Below is a small trained network, with its code and all its weights. Each question gives an input and a class and asks what happens when units are switched off, that is, made to give their printed mean instead of their output.

import numpy as np


def w(rows, s, z=0):
    codes = np.array(rows[::2]) - 128.0
    scale = np.full(codes.shape[1], s)
    scale[-1] = z or s
    return codes * scale


def f(y):
    return y / 2 * (1 + np.tanh(0.7978845608 * (y + 0.044715 * y**3)))


def log_softmax(a):
    a = a - a.max(-1, keepdims=True)
    return a - np.log(np.exp(a).sum(-1, keepdims=True))


def net(x, mask):
    res = np.array(x, float).reshape(1, 7) / 4 @ E
    y = f(res @ A[0][:, :-1].T + A[0][:, -1])
    res = res + np.where(mask, y, B[0][:, -1]) @ B[0][:, :-1]
    return log_softmax(res[-1] @ U[:, :-1].T + U[:, -1])


A, B = {}, {}
E = w([
[217,176,132,169,76,35],'x0',
[124,134,139,127,131,125],'x1',
[124,131,136,126,128,124],'x2',
[137,7,175,95,201,64],'x3',
[167,75,203,95,74,214],'x4',
[129,123,121,130,125,130],'x5',
[119,139,148,125,131,122],'x6',
],0.015)
A[0] = w([
[166,54,146,34,81,175,149],'neuron 0',
[96,159,56,155,148,85,210],'neuron 1',
[231,53,155,125,136,5,24],'neuron 2',
[111,130,88,131,151,102,234],'neuron 3',
[92,40,94,116,196,142,154],'neuron 4',
[71,151,69,95,164,215,194],'neuron 5',
[223,146,153,112,84,156,142],'neuron 6',
[11,172,84,137,87,223,223],'neuron 7',
[135,155,179,130,121,122,155],'neuron 8',
[185,117,198,43,127,183,176],'neuron 9',
[77,151,75,101,170,70,254],'neuron 10',
[205,88,219,102,55,214,213],'neuron 11',
[98,32,155,97,178,138,119],'neuron 12',
[216,216,129,191,55,146,113],'neuron 13',
[31,98,92,114,188,100,174],'neuron 14',
[125,205,75,200,179,72,235],'neuron 15',
[171,92,183,82,107,223,108],'neuron 16',
[14,147,111,138,108,198,192],'neuron 17',
[109,165,44,200,179,80,241],'neuron 18',
[64,69,138,54,181,160,105],'neuron 19',
[86,191,73,158,123,51,227],'neuron 20',
],0.011,0.0059)
B[0] = w([
[84,166,79,146,122,192,213],'neuron 0',
[125,139,175,142,160,203,207],'neuron 1',
[167,80,100,3,63,210,252],'neuron 2',
[158,109,170,107,171,123,177],'neuron 3',
[114,86,150,168,214,126,216],'neuron 4',
[159,66,149,81,115,166,216],'neuron 5',
[109,124,75,152,90,112,180],'neuron 6',
[188,97,127,86,55,143,242],'neuron 7',
[151,127,82,123,102,119,145],'neuron 8',
[61,178,90,118,99,180,206],'neuron 9',
[133,99,195,89,157,130,213],'neuron 10',
[84,161,63,147,101,126,241],'neuron 11',
[110,167,140,157,181,195,226],'neuron 12',
[75,127,107,247,138,77,220],'neuron 13',
[142,70,171,145,165,40,210],'neuron 14',
[180,143,147,149,142,181,241],'neuron 15',
[57,148,98,161,114,170,204],'neuron 16',
[150,124,153,39,65,175,213],'neuron 17',
[154,154,169,122,142,175,234],'neuron 18',
[91,166,95,166,208,153,217],'neuron 19',
[150,199,173,136,211,180,231],'neuron 20',
],0.012,0.019)
U = w([
[232,81,179,4,110,119,253],'0',
[129,181,114,177,181,140,160],'1',
[125,93,53,16,43,132,116],'2',
[125,131,68,215,76,39,24],'3',
[108,28,201,154,203,55,59],'4',
],0.012,0.0018)

Each question gives the input, the list of numbers given to net, and the class t.
The units are the neurons (one row each of A and B). Each row of codes is followed by its name. A weight is (code - 128) times the scale printed after its matrix; where a second scale follows, it is the last column's (A, B and U).
mask holds one flag per neuron, in row order. A switched-off neuron (its flag False) gives its mean, the last column of its row in B, instead of its output. The means were averaged over made-up inputs and are rounded, as every weight is.
A unit's drop is (log p(t) with every unit on - log p(t) with that unit switched off) / (log p(t) with every unit on - log p(t) with every unit switched off).
unit that matters most: the unit with the biggest drop
k most important neurons: the k neurons with the biggest drops, biggest first
drop when u is switched off: that unit's drop, to one decimal
input [-7,-2,-4,0,-5,2,-7], class 0: 4 most important neurons => [neuron 17; neuron 7; neuron 13; neuron 5]
input [0,7,-1,-8,5,8,-6], class 2: unit that matters most => neuron 7
input [-4,-8,-7,1,4,5,-3], class 1: 3 most important neurons => [neuron 2; neuron 19; neuron 12]
input [0,8,0,1,5,-7,8], class 1: 3 most important neurons => [neuron 2; neuron 7; neuron 17]
input [-7,2,-6,5,0,-5,-5], class 4: 2 most important neurons => [neuron 14; neuron 4]
input [2,-8,0,0,6,8,-8], class 3: 2 most important neurons => [neuron 2; neuron 17]
input [-5,-5,5,0,0,2,1], class 0: 4 most important neurons => [neuron 13; neuron 17; neuron 7; neuron 11]
input [1,-4,2,1,1,8,-5], class 2: 3 most important neurons => [neuron 13; neuron 20; neuron 19]
input [-2,-6,-1,0,-6,0,-6], class 0: drop when neuron 13 is switched off => 0.3
input [8,-5,-8,-7,2,-2,8], class 3: drop when neuron 13 is switched off => 0.2
input [-2,-3,-5,-2,0,-1,7], class 0: drop when neuron 11 is switched off => 0.1
